(in the rows, 128 means zero)
Each row of numbers belongs to one of the elements below and depends on some of the facts about them. Some rows are named. Which element is each other row?

Some elements and their rows:
[135  78  98 138 155 131 138 140 143 188  59  76  91  98 131 122 140 128
 152  90  91 151 136 206  97 149 142 135 120 162 114  72 134 122 118]: luflor
[145 101 138 142 126  70 129 114 151 147 159 110 160 159 140 148 126 136
 117 143 128 135 136 106 163 144 150 126 142 132 160 155 149 143 126]: flegre
[133 127  85 135 162 141 158 140 160 190 103 123  64 133 167 124 147  88
 120 109 149 128 123 182 121 126 149 113 101 167 135  70 129  88 152]: lufik
[157 140  84 160 130 157 105 101  98  90 162 157 129  95 100 105 148 117
 102 178 190 127 113  68 100 122 174 115 151 148 131 141 128  93 205]: sepubun
[106 160 186  95 132  75 191 111 144 102 141 153 116 174 130  93 147 202
 127 134 142 143 137 109 122 174  87 128 125 113 121 150  16  92 119]: ledok
[ 99 167 161  98 100  73 142 122 162  94 144 149 131 164 107 128 163 183
  90 132 124 133 131 115 115 154  72 141 137 129 125 133  55  98 134]: fite
[ 68 141 158  45 151 108 123 159 129  80 142 147 144 136 126 136  88  84
 184 151 101 144 147 103 191  87 124  81 169  91 122 127 180 114  97]: klaskaso
[104  91 104 130 152 147 111 129 175 179 118 142 113 126 173 105 113  93
 149 111 105 137 106 209 128 136 111  98 108 131 110  59 145 107 124]: bredotur
[158  91  97 162 123 150  81  99  84  87 122 113 159  61  69  99 138 152
 134 159 134 152 122  93  76 145 163 135 170 142 110 141 131 128 170]: skefles
[132 150 125 154 117 140 106 152 142 135 111 140 136 177 103 145  92 121
 138 119 141 116 150 125 120 130  99 110 127 146 162 191 126 152 107]: klabo
[137 124  90 132 160 141 162 136 149 194  99 116  64 132 163 128 146  95
 125 108 140 121 130 186 123 136 151 117  96 166 133  78 125  96 147]: tofofur
[135 148 110 139 117 113 151 152 139 122 133 124 114 160 135 111 131 116
 109 136 179 136 135  92 144 125 135 130 127 138 162 134 125 119 128]: brogrir
[100 187 151  67 159 129 128 173 111 111  98 140 110 162  77 202  87  87
 181 127 107 111 183 107 155  82 129  79 159 143 147 207 163 130 104]: klaflu
[146  78 117 137 165 105 136 101 156 215 119 104 109 130 167 161 137 115
 136 111  87 120 130 201 141 156 162 113 109 159 129  97 147 121 141]: stostobras
[155 114 106 122 120 138 143 124 138 186 134  96  79 100 138 128 117  62
 141  39  85 103 104 202 131 158 144 106  87 169 115  93 105 125 120]: nuklogi
[100 161 153  51 155 100 154 164 101  95 122 118 114 139 106 169 111  92
 171 137 113 124 165  90 181  93 155 100 162 118 133 148 167 121 107]: piplimun
[132 158 181 154 112 167 150 140 109 121 128 128 160 119 167 160 139 173
  90 118 139 117 105  99 133  41 108 206  95  58 127 141 162 192  76]: zudus
[148  76 118 137 168  97 136  98 158 218 122 103 111 131 167 167 139 116
 133 113  84 121 131 200 143 155 166 113 109 161 132  99 150 121 143]: motar
[119 173 153  40 123  98 160 163  98  90 157 103 104 114  91 163 100  48
 168  82  95 113 145  88 189 100 162  90 149 133 129 156 144 123 100]: flogrum

How the elements are related:
τ: points at; φ: is of sort
luflor -τ-> veves; zalubos -τ-> dilam; stafletru -τ-> klabo
fluzi -τ-> godro; sepubun -τ-> grakodul; notre -τ-> mobus
nuklogi -τ-> ritra; klaskaso -τ-> zubrol; tezim -τ-> nuklogi
troplo -τ-> mifla; kletus -τ-> stokor; flekin -τ-> flogrum
graror -τ-> flegre; klaflu -τ-> stafletru; klabo -τ-> ziplo
flegre -τ-> zalubos; skugri -τ-> luflor; bregor -τ-> bredotur
fuvok -τ-> motar; divane -τ-> liso; meko -τ-> fluzi
floskar -τ-> skefles; femiser -τ-> troplo; leklas -τ-> tofofur
plonan -τ-> drubanak; pivir -τ-> zezuk; veves -τ-> floskar
dridrosi -τ-> buplitre; rosaplu -τ-> femiser; stado -τ-> skugri
belin -τ-> lufik; motar -τ-> graror; fidrusku -τ-> bramo
drubanak -τ-> luse; kluril -τ-> roplanar; givugro -τ-> dogrin
grakodul -τ-> leklas; stostobras -τ-> fuvok; mobus -τ-> gegom
tofofur -τ-> brogrir; buplitre -τ-> klaflu; plopum -τ-> dridrosi
truklabek -τ-> stado; droso -τ-> kluril; gegom -τ-> kabrem
leskun -τ-> notre; godro -τ-> fidrusku; zudus -τ-> rosaplu
bredotur -τ-> leskun; bramo -τ-> zudus; bubram -τ-> rikluk
lobra -τ-> flekin; kabrem -τ-> divane; kludrar -τ-> gonen
rikluk -τ-> klista; lufik -τ-> sepubun; dravuk -τ-> platrek
roplanar -τ-> meko; muklun -τ-> truklabek; ritra -τ-> lobra
stokor -τ-> klaskaso; liso -τ-> belin; skefles -τ-> pivir
skunom -τ-> muklun; zezuk -τ-> kludrar; platrek -τ-> kletus
dresu -τ-> plonan; zubrol -τ-> bregor; klista -τ-> ledok
luflor -φ-> 488; zalubos -φ-> 827; fluzi -φ-> 458
sepubun -φ-> 247; dogrin -φ-> 247; notre -φ-> 827
nuklogi -φ-> 488; sefu -φ-> 247; klaskaso -φ-> 551
flogrum -φ-> 551; troplo -φ-> 247; flekin -φ-> 247
graror -φ-> 458; klaflu -φ-> 551; ledok -φ-> 458
mifla -φ-> 247; skugri -φ-> 551; bregor -φ-> 488
fuvok -φ-> 551; piplimun -φ-> 551; divane -φ-> 247
meko -φ-> 827; floskar -φ-> 827; femiser -φ-> 247
leklas -φ-> 247; plonan -φ-> 247; pivir -φ-> 488
veves -φ-> 551; rosaplu -φ-> 488; stado -φ-> 488
belin -φ-> 247; motar -φ-> 488; fidrusku -φ-> 827
givugro -φ-> 488; grakodul -φ-> 551; stostobras -φ-> 488
tofofur -φ-> 488; plopum -φ-> 827; truklabek -φ-> 488
droso -φ-> 458; gegom -φ-> 458; leskun -φ-> 488
godro -φ-> 247; zudus -φ-> 827; bredotur -φ-> 488
fite -φ-> 458; bubram -φ-> 458; ziplo -φ-> 488
lobra -φ-> 458; kabrem -φ-> 247; boklupu -φ-> 488
kludrar -φ-> 488; rikluk -φ-> 488; lufik -φ-> 488
dravuk -φ-> 488; roplanar -φ-> 488; muklun -φ-> 827
ritra -φ-> 488; liso -φ-> 458; skefles -φ-> 247
skunom -φ-> 458; zezuk -φ-> 247; dresu -φ-> 827
dilam -φ-> 488; zubrol -φ-> 551; klista -φ-> 247

Which element is each row?
No name comes twice in this set of rows, the named rows included.
[ 91 189 140 101 107  73 152 139 187  89 154 166 113 169 114 117 180 164
  69 146 163 148 119  97 115 124  79 135 144 138 139 115  59  65 155] => liso
[ 80 177 147 101 102  74 133 134 195  85 161 175 133 166 115 110 168 165
  79 144 146 153 112 107 116 125  63 129 149 125 128 110  65  70 146] => gegom
[138 141 134 145 121 109 121 147 111 120 125 123 149 162 136 128 126 130
 125 124 158  98 121  97 139 144 113 147 138 103 123 116 139 161 101] => kluril
[165 129 114 167 134 155  70  91  51  91 148 151 172 100 101 130 144 139
 124 162 165  74  96  73  93 152 144 141 158 105  79 121 143 150 169] => godro
[157  95 100 161 123 151  83  98  82  88 127 119 158  68  72 101 137 150
 132 161 135 147 121  93  80 145 161 132 167 141 110 144 131 127 171] => zezuk
[140 146 134 148 125 106 118 150 103 121 121 124 153 165 138 134 130 132
 125 123 165  87 115  91 135 145 109 153 140  96 116 107 144 167  99] => bramo
[137 101  89 135  82 181  85  78  55  79 149 145 139  90 111 109 129 141
 102 207 137 105 150 103 125 177 152 137 115 140 126 150 133 131 201] => plonan
[132 115 121 142 114 106 130 153 134 118 109  96 139 137 112 105 123 138
 133 123 137 154 139 111 127 137 126 142 143 130 145 133 131 144 102] => gonen
[145 132  86 159 127 158  85 100 110  84 169 167 146  92 101  97 141 113
 109 178 180 133 102  75  99 119 161 107 159 138 124 134 137  96 198] => divane
[107 108 134 132 109 121 107 139 151 109 148 142 162 153 146  88  95 124
 142 140 134 143 122 120 151 141  97 115 134 100 137 126 135 142 100] => platrek

Now the same elements, written a new way:
Some rows with their names:
[147 117 135 176 132 150  97 152  95 131 171 107  98 121 106 152 131 140
 106 190 103 134 125 113 165 160 137 158 134 162 183  69 141 113 106]: mifla
[142 156 147  98  89 124 181 106 145 169 140 150 154  70 192 170 134 105
 131 146 124  90 137 156 137 138 132 148 133 140  96 154 103 184  91]: skunom
[145 174 114 181 109 148 177  97 131 128 125 155 182 197 136 146 160 108
 109 128 150 132 136  96 114 167 155 144 125  68 142 207 113 211 178]: veves
[144 137 121 134 131 123 133 126 121 113 132 139 154 154 165 152 144 118
 125 149 140 117 143 141 102 118 141 157 114 115 113 124 128 162 144]: gonen
[131 133 136 157 107 129 103 160 127 118 156 114 110 156 101 137 139 128
 105 207 110 133 126 122 156 144 145 141 130 145 164  66 135 110  80]: plonan
[145 123 170 191  73 120 166 147 109  90  79 142 156 130  89  96 133 150
 127  74 172 147 124  68 131 162 135 105 160  78 144 184 129 206 139]: grakodul
[143 148 156  90  91 123 174 131 132 166 128 137 143  52 162 151 115 118
 136 127 123  96 119 135 147 140 119 132 135 155  87 150 106 167  73]: fite
[151 151 162  99 142 126 100 179  88 112  87 135 155 147  99 125 129 109
 102 116 126 106  90 182 109 103 144 125 114 158 107 133 120 122 145]: klabo
[152 113 132 181 142 157  93 152  85 135 177 104  97 112 106 158 130 143
 107 184 101 133 123 109 166 163 133 162 133 166 183  71 142 113 112]: femiser
[148 161 125 163 116 149 168 133 110 124 104 135 163 175  87 115 130 126
 115  95 147 141 104  60 130 168 132 113 126  92 129 196 118 181 148]: piplimun
[ 83 100  92 157 146  44 174 103 104 155 100  94  97 183 126 134 120 138
 113 135 154 108 109 163  90 140  93  34  75 143 108  80 103 146 111]: zalubos
[ 92 115  77  57 140 161  71  89 184 117 137 134 111 110 128  69 104 122
 137 113 105 142 148 102 124 102 116 134 142 115 122 186 138  76 161]: bregor
[140 169 147 166 104 129 139 183 152 110 171 113  90 182 107 143 149 129
 144 189 100 155 119  74 175 115 151 120 116 125 128  36 151  77  50]: flekin
[ 76  95  85  81 172  94 135  92 157 165 104 119 177 155  93 122 106 142
 143 109 183 161 142 164  97 150  98 146 132 100 144  98  98  62 101]: motar
[133 103 122 190 178 117 148 107  64 152 140  98  56 106 152 154 129 140
 126  86 104 102 105 141 124 123 103  60  84 174 122 115 141 147 190]: meko
[135 139  77  82 122 145  91 138 130  99 141 122 113 145 142  97 108 117
 113 160  95 112 122  68 116 112 118 130 107 144  83 169 134 150 130]: stokor
[118 107  90 109 144  78 149 139 104 139 105 108 176 178 110 139 107 142
 116 152 177 130 123 128  88 157 102 138 106 124 106  85  98 141  70]: flegre
[ 99 103 103 146 101  90 118 106 125 101 119 109  42 125 158  80 123 130
 116 132  97  91 123 115 115  96 109  25  98 149  94 157 143 173 165]: notre
[123  94 144 162  58 117  74 157 135  76 146 119  88 111 112  93 129 145
 106 210 114 128 148 103 158 136 144 131 163 136 170  92 148 144  84]: kabrem

Name these rows:
No name comes twice in this set of rows, the named rows included.
[ 92 110  83  60 135 155  74  90 182 115 133 135 110 104 128  67 106 125
 139 111 108 141 151 106 123 101 117 134 147 115 126 185 137  83 159] => bredotur
[104  86 157 116 129 118 115 111 158 110 100 144 141  87 122 103 128 150
 164  67 164 159 160 164 119 105 127 138 169  94 154 122 140  87 149] => tofofur
[117 124 119  77 101  78 200 120 131 194 111 118 179  92 135 156  95 130
 125 149 166 106 116 144 123 181  94 130 125 149  91 110  70 161  17] => graror
[102 129 108 111 158 142 123  65 180 140 141 157 164 144 168 145 155 112
 147 116 145 142 174 189 103 106 147 175 143  79 154 143 127  96 186] => luflor
[101  72 161 118 113 114 105 110 163  99  96 145 135  72 125  89 126 155
 165  67 166 158 166 156 118 101 125 134 180  90 155 129 146  97 147] => lufik
[169 129 155 114 140 161 170 125  86 190 152 125 128   7 164 179 107 133
 139  98 107 100 110 119 161 161 104 155 135 184 109 149 115 164 103] => fluzi
[105 131 113 183 130  87 164  75 128 134 136 129  90 173 198 158 168 107
 119 148 122  89 141 191  95 102 139  65  86 124 120 121 127 179 194] => floskar
[131  92 175 182  66 103  99 167 122  87 134 121 106 115 106 117 140 152
 119 190 138 137 147 131 153 139 149 135 162 129 181  58 147 137  78] => leklas
[128 140 125 176  98 130 110 120 143 118 176 133 129 172 149 165 165 112
  97 238 118 121 159 155 141 145 168 170 132 122 179  80 130 143 116] => skefles
[112 142 155 144 140  88 127 140  89 134  86 118  80 157 116 120 140 107
 100 102 107  85  80 213 112  92 131  23  85 172 106 123 124 127 177] => plopum

The same elements again, as new rows of numbers:
Some elements and their rows:
[162 163 171 153 107 180 121 132 155 186 150 143 129 120]: belin
[189 153 182 182  76 136 109  98 150 173 119 134 120 145]: plopum
[126 111 160 182  93 134 140 115 129 195 115  93 173 121]: platrek
[142 141 160 135 119 146 171  87 151 186 136 156 129 105]: grakodul
[147 136 151 160 103 130 166 126 137 170 141  84 153 146]: gonen
[137 142 187 136 106 175 151  62 141 138 131 118 126 126]: gegom
[161 169 167 164 114 186 121 122 168 179 150 139 133 123]: divane
[145 114 179 124  95 158 131  77 126 141 128 131 126 132]: bubram
[144 134 149 157 112 152 158  83 172 177 125 147 142 102]: fuvok
[171 143 156 164  93 176  98 130 154 173 167 149 153 121]: godro
[141 136 176 173 109 131 147 104 141 175 127 109 168 151]: flegre
[149 114 176 132  71 176 144  80 109 144 137 148 155 133]: droso
[ 99 167 165 187  89 159 143  98 168 141 131 142 123 111]: bredotur
[112 162 155 161  81 151 156 131 155 140 136 150 112 118]: pivir
[162 149 149 156  95 181 115 146 157 181 155 130 132 109]: skefles
[112 171 181 138  89 142 157 127 122 157 143 170 105 119]: tofofur
[129 118 163 184 102 136 140 109 134 191 115  93 172 126]: stokor
[151 117 137 159 110 139 139  75 172 161 149 154 147 123]: klaflu
[153 128 182 167 109 120 136 110 144 166 134 113 175 157]: bramo

Rows to name:
No name comes twice in this set of rows, the named rows included.
[172 183 180 208  95 160 132  73 165 179 122 108 114 124] => notre
[129 121 166 174 119 128 144  97 141 187 101 108 140 173] => tezim
[170 147 162 150 110 155  83 128 174 164 178 126 133 113] => mifla
[146 119 167 125  96 153 129  61 120 133 159 120 128 131] => ledok
[128 118 163 131 104 159 133  55 121 144 131 119 103 140] => lobra
[135 126 210 137  97 169 126  56 125 152 123 144 149 117] => skunom
[165 161 172 141 107 177 119 137 144 190 154 146 125 116] => sepubun
[140 128 143 161 116 149 151  74 170 175 136 148 141 108] => piplimun
[112 160 149 159  80 149 158 140 156 139 136 142 109 117] => kludrar
[177 162 181 187  83 145 121  93 147 185 114 125 113 128] => dresu
[187 163 180 188  80 143 116  90 146 172 137 121 126 128] => fidrusku
[ 92 142 148 175  93 140 125  95 154 144 119 162  97 154] => givugro

